Each row is followed by its class.
[-25 -28 -69 -17  15  -1 -30  24  11 -24  15  17  28 -13  14 -16  65   8
 -26   8  11   3 -13  61 -13  28  53   8 -12 -34  10 -26 -48   1  50] : z_271
[-17 -17  12   0   0  -6 -17  -5   2 -26  22  35  -7  -4  45   5 -14 -29
  14  -2  20  25   7 -28 -31  44 -50  35  -3  87 -20 -83  33  12  34] : z_271
[ 11 -24   1 -18 -10 -14  21 -43   0  -4  50 -19  -2  -4   4 -24   5  16
  -1   8  53  55  28   7  15  -2 -17  36   4 -10  11 -27  80 -15 -11] : z_476
[-19 -53 -34  19 -45   6  18  42  18  35  54  34 -46  24 -14  -5 -33  -8
  14 -41  35  18 -12 -58  27  32   6  19 -22  44  -8 -16   7  -6  19] : z_256
[-32 -20  11   4  10 -38  38   6   4   4  14  12  17   5  24   9   3   6
  -8  -6  15   1   2 -27  22   4 -12  28 -35 -34  -4 -37  -6 -11  50] : z_908
[ -4 -24 -28  -2   0 -35  16  37   4  -4  28  -2   0   5  28 -24  -7 -22
  -9 -44   9  -6 -28  -3   2  28  16  20   1 -10   4 -30 -16 -11   7] : z_110
[-45  13  -2  -5 -15 -23  36 -10  -6  53 -11  10  40  19  11   0   1 -15
 -14  33  29 -11   9 -33  -4  -4 -52  30 -18 -58  -5  31  13  22  38] : z_825
[-25 -29  -2  11 -14 -48  20  -9  17 -46  21  15   7 -41  76 -32  50 -16
 -36   4  61 -14  14 -13 -13  18   5  37  -9  -4  30 -88  37 -11  37] : z_413
[-30   0  22 -41  35 -30  25 -59  18 -15 -39 -17 -13  19  61 -22 -23   4
 -20  -8  41  43  36  -1 -34  -4 -66 -32  22   7 -16 -41  94  21  23] : z_256
[-27  -7 -39 -13 -26  28   0 -14  -6  16  33  -5   3  35  23 -50 -28   3
 -29 -49  59  24 -36 -41  32  53  38  23   4   4 -41 -68  27   6  18] : z_413
[  9  11 -36  -7  14   8  -8  -3   4  -6  39  40  -1 -27  25 -18 -35   2
 -29  -9  60  27 -35 -24  -2 -16  46  32  32  20  21 -64  16  -9  -2] : z_271
[-33 -41  19  -9  30  19   5   4 -20  24  32   7  -4  48  13 -11   4 -12
   5 -31   9   7   2 -14 -14  74 -37  40 -30  13 -46 -53  18  17  50] : z_141
[ -8 -23   8   5 -13 -20   2  25  12   3  28  28 -17   7  33 -28 -16 -24
 -63 -37  11  27 -16 -21  -4   1  -2   0  20  19  -4 -73  -4  -1  19] : z_413
[ 23   8   0  -1  33 -19 -17   1 -10 -26 -18 -41   5  -4 -23 -10  -1  27
 -15   7 -14  -6   6  32   8   6  23   5  34  27 -19   2  10  28 -13] : z_141
[-15 -23   3   8   4  10 -10  48 -30  17   8  13 -29  65 -15  31  27  27
 -17   0 -87  18  18  16  -4  69  28  31 -23  13 -42 -58 -14   5  41] : z_825
[ 33  -2  -9  -4 -20  -1 -25 -18  -1  23  26   3 -22 -20   5 -12  18 -21
  -9  32   6  49  -6  30 -24  20  24   2  39  54  18 -34  51   7 -43] : z_773
[ 13   9   5 -12  22   4 -12  23  -4   7  37   0 -36   5  17 -17 -57  22
 -20 -49 -28  36   6 -23  19 -28  16  35  36   7 -26 -38  16  -6  -3] : z_271
[ -2 -46 -24  -6 -21  -3   2  12  -5  56  71  18 -10  19  61 -18  20   3
  29  13  39  66  -7   1  11  84   6  45  -8 -51  10 -73  21 -18  36] : z_271
[-16 -22 -12 -53  33  51 -16 -25   3  25  32  11  17  42   2   3  28   8
  52  -6  17  59  23  29 -17  30 -40 -28 -17 -19   0 -36  27   5  32] : z_476
[ 17   8   1 -35 -24 -41  49 -36 -17 -17 -23  40  12  -6  10  -8 -15  -1
  11 -58  34  14 -57   0  -5  63 -90  42 -23   5  19 -54  54   0   3] : z_413
[-15 -46  -8 -14 -12  15   9  10  16  19  74  21  11   2   6 -35  37 -26
 -12 -60  18  44 -12   2  -3  20 -43  14 -21 -38  15 -63 -27 -29  51] : z_413
[ -5 -34   5  -9   8   6   6  -7  -4  15  42   8 -36  18  -7 -16  52   8
  10 -21  -9  26  19  33 -37  53 -62  33  -5   2  -9 -92  31  11  44] : z_271
[ 24   5 -27 -16   4 -19  26  -6   0   0  29  14   4  22   7  -8   6  -6
 -35  -7  20  66 -38   7 -15   3  38 -14  37  40  13 -93  53   6 -17] : z_825
[ -4 -28  17  27   8 -43  -8  34  12 -17   5 -11   0  12  45  32  -5 -10
  28   8  -7  -2  17 -26   7  45 -15 -10  10  17   2 -81 -26   6  43] : z_110
[  -8    2  -20  -15    7 -103   27    9   -1  -26   -1  -28    7  -48
   37   -2   -9   22    0   10  -13   -6  -23   14   31   15    9   58
   11  -10    6   33    8   13   12] : z_141
[  5   8 -17 -19 -48 -72  28  -1  -1 -24 -14  17   5 -31  -2 -20 -34  18
  -4 -47   6 -32 -30 -21  41  17 -21  72 -17  34 -14  32  20  -4 -12] : z_825
[-17 -27 -24   3  -4 -13  26  26  10 -18  26  33  25  24  49 -20  -2 -38
  11 -30  18   6 -49  12 -24  47  -9  -5 -24   6  20 -66 -11  -5  15] : z_908
[-14   4 -38 -24  32 -25  27  26  -9   9  -3 -44  23  12  26 -18  26 -21
 -18 -20 -21  21 -43  38 -17  30  14  -7   9 -23  -4 -12   6  27   9] : z_141
[-28 -20  10  20 -27 -18 -27  28  -3 -24  23   6   5  18  33   5  16  14
 -32   2 -28 -37 -12   5  20  48  45  -2 -25  18 -24 -86 -51  -7  38] : z_476
[ -4 -24  30  11 -10 -39  -1 -15  19 -25 -12   5  -4  -5  28  -3 -25  27
 -42  20  26  19  20 -19  29  55  41  52  18  22  -5 -95   3 -25  18] : z_908
[  5  20  -9 -31 -33 -31  -5  11  23 -23 -40  18 -30 -16  58 -33 -33  11
 -32 -68  -1  -1 -25  -8  18   6  43   9  37  -5 -10 -34 -10  -9 -16] : z_110
[-44   5 -15  25 -47 -23  34 -20  11  50  22  12  -6 -15  16  -9  -7  -8
 -28  12  39 -18 -36 -21   4  23 -30  19   7  -4  35 -66  -7  19  33] : z_141
[ 33 -27  17 -27 -19  18 -16 -18  -8  -1  13  27 -47 -10  24 -32  29  23
  -2 -44  24  -9 -12  10   6  52  36  26 -23  -6  -8 -39  41 -20 -20] : z_476
[ 15  -7  39   2  47 -18  -9 -11  -2 -50  37 -19  22   6  37   2   2  18
  43  10 -11  13  60  -3  -5 -23 -39  10  11   2  -6 -38  33  -5  22] : z_825
[ -3  -3   5 -39 -66  25  -4 -22  10  51  33  48  13 -43  31 -49  55 -37
 -41 -43  52   7 -26  -3 -15  35  -4  28 -35  -4  28 -75  16 -34 -10] : z_476
[ -2   8 -13  -5   5  13 -17 -15 -12  22  29  -6  -2   5  11 -22  -6 -18
   9   1 -21 -11  10  27 -30  27  -3  10   0  75  14 -51  48  -6 -37] : z_271
[  22   -6  -19   31   22  -15    1   -4  -13  -11   39  -27  -29  -24
   -3   15   27   37  -13   34   13   26  -11   17    8   31   36   15
   28   34   21 -114   18  -10   16] : z_773
[-62 -32  -6 -12  14  21 -33  -5   4  19  31  23 -23  98  24   8 -69  14
  28  -3 -32   2  19 -14  23  16  29  -4   3  -6 -66  28   4  31  29] : z_773
[-16   0 -24  -4 -11 -10  16 -23  14  14  -5  38  14 -31   3 -17  27  21
 -32  -7  83 -51 -30 -11  10  40  16  46  -7 -28  32 -84  -4  -9  29] : z_773
[-10  -7 -34  -4  20 -40  30  14 -11 -24  42  30 -11  -7  55  -7 -45  24
  35 -18  36   9 -37 -12  -2  24 -29  17 -14  26  18 -41  22 -18  25] : z_256
[ 20  -5 -11 -19 -49  17   1 -29  30 -37 -28  23 -36  40  20 -29 -20  25
  42 -38  22  16  -8  18  12  17  16 -22  27   8 -19 -10  33   4 -32] : z_271
[-20 -21 -48 -13   0   6   8  -7  18  17  58 -21 -16 -23  38 -42  37 -18
 -38 -12  36  37 -26 -14 -17  35  55  44  25 -37  18 -66  23   2  31] : z_825
[  7 -24 -30  13 -61  -7  17  10  14 -17   6  11 -36  19   6  -9  31  -5
 -34  -1 -10  39 -37  44 -14  63  48  32  29 -19  22 -75  11  -1  -7] : z_773
[-16 -42 -39   0 103  -8 -16   0  27 -87  14 -15  37  -3  45   8 -22  24
  32  -6  47 -13  15   7   5  23  15  -7  14 -28  54 -68 -13  -9  59] : z_413
[ 15 -54   7   8  -6  -3   5  33   4 -21  18  22 -27  26  41  -4  12   8
  15 -20  52  45   8 -52  39  17  66  20 -17 -27 -54 -12  31  13  26] : z_908
[  8 -15 -16  18 -26  -4   7  14  18 -28   3   8 -30  -7  13 -12   4 -11
 -14  26  38  66  -7 -10 -15   2  23  10  41  21  -8 -27  19  27   7] : z_908
[  1 -21 -21  12 -32 -11   9 -11 -22  16  16  16  27  -3 -33  -1 -10 -16
  -7 -27 100  12  -4 -55  39   7 -44  13 -47  66 -35 -14  36   7  16] : z_110
[-11 -35  -9  14 -29 -11  18  31  21 -36  -4  45 -15  26  34 -32 -22  15
 -21 -42  57   5 -19 -18  19  38 -11   5   2   6  -9 -65 -34 -23  37] : z_413
[-33 -35  -8 -31 -37 -53  18   0  -2  69  48   8 -12  18  33 -27   5 -35
 -14 -30 -13  21 -36   0  -1  63 -25  40 -13 -53 -17  -2  -8   2  30] : z_110
[  5   3 -33  21 -25  23   3  41  -6   9  26 -22 -27  12 -10  10  19  21
   3   0 -37  18  -8 -20  29   8  86  18   6  -6 -15 -10 -17  -9   3] : z_825
[-13  -6   7  -4 -45 -13  16 -17   7  16   1  24 -15  -3  40 -20 -12 -27
   6 -32   3   9 -13   0 -13  38 -68 -12 -15  50  25 -55  24 -17  -5] : z_413
[ -5 -20  34  38 -40 -18  18   1   1 -20  55 -27 -16 -14  61 -23  40 -31
   6  19   4  28 -34 -22 -17  47  -5  26   3 -25 -27 -73 -20  -4  42] : z_908
[ -5 -25 -15   4 -28 -42  -6 -31  -6   1  52  -3  22 -32  42  -7 -20 -16
  23  19  46  25 -40 -33  33  60  21  43 -21  31  -5 -29  25  -2  10] : z_908
[ -5 -20  -8  16   8 -67  17  13   5  41  62  22  21  -6  37 -13 -18 -13
   8  30  53 -20 -16 -19  -3  36 -35  32  15  15  34 -87  16   8  20] : z_271
[-23 -77   3   8   9 -22   1 -13  17 -20  65  22   7   8  21  -6 -16 -28
  28 -20  64 -23  -4 -65  22  64  14  58 -28  17   0 -39  23  -6  40] : z_413
[-29 -12 -10 -15   9  34   4 -18  11  11  35  -3 -15  13  62  -8  23 -18
  45   6   1  33  -9   0 -23  25  13  -8 -10 -25  -4 -23   0 -25  27] : z_271
[-36 -14 -20  19  38  39  14   6  17 -38 -27  21 -36   6  55 -12  10  20
  58  28  80 -48  -7 -25 -23  11  24  -6   5 -40  -9  40 -25  19  46] : z_141
[  8 -74   2  -1 -29  25 -15 -39   6 -37  41  47 -16  35   6 -36  30 -26
 -19 -53  55  35  -4  28 -16   5 -19 -16 -37   3 -31 -21  44   4  16] : z_271
[-11 -18 -17   2  -4 -37  14 -19 -12 -17  38  22  38 -25  39 -18   9 -17
 -12   9  84   1 -34 -31  -2  50 -16  55 -14  -8  16 -66  32   6  39] : z_413
[  6  -5 -62   2  10   5  -2   6  14 -28  -8 -10  -6  -1 -17  -7 -18  31
   8  11  26  24  -7  41  12   2  23   2  35  -4  24  10  -1   0  -7] : z_773
[-35 -14  -2 -21  19 -70   9  -4  18  13  42   1  31   6  41   3   9   3
  -8  30  11  15  41  -7   0  27   7  48  29 -12  22 -96  16  -2  40] : z_110
[-15 -31 -37 -37  11  18  -5  20   9 -12 -20  34  -9  44   3 -23  49  16
  -7 -28  18  24  23  33 -19  56  21   5   0   0  -9 -53  32  21  25] : z_413
[ 36 -41   2 -18  -5 -49  22  12   4   2  25  16 -18   0 -41 -22 -14  -4
 -16 -54  22  33 -15   8  20  12 -21  27   7  79 -17  -2  42   9 -27] : z_141
[  15   13  -11    9   14  -57   35  -19   10   25   52  -16   38  -48
  -22  -18  -14   39  -21   -5   63  -26  -11  -19   43   -5  -25   54
   21  -12   51 -109   -4  -32   18] : z_271
[  3 -21  10   6  -1  -7  14  15  -7  19  31   1  -9   8   7 -47  26  12
 -35 -54  12 -39 -32  23   4  40 -21  31 -13 -65 -11 -61 -33 -21  29] : z_773
[  5   2  10 -29 -46 -41  -3  -6   5  12  18  32   3   1  41 -40   2 -26
 -15 -19  13   3 -29  -2 -13  57  20  30  18  46 -19 -59   7 -15 -22] : z_110
[-44   2 -23   7   0   1  21   0 -17 -16 -19  -9 -13  29  39 -20  -8  46
 -21 -22  29 -12 -29   4  22  53   3   7 -14  -1 -46 -59 -16   7  55] : z_141
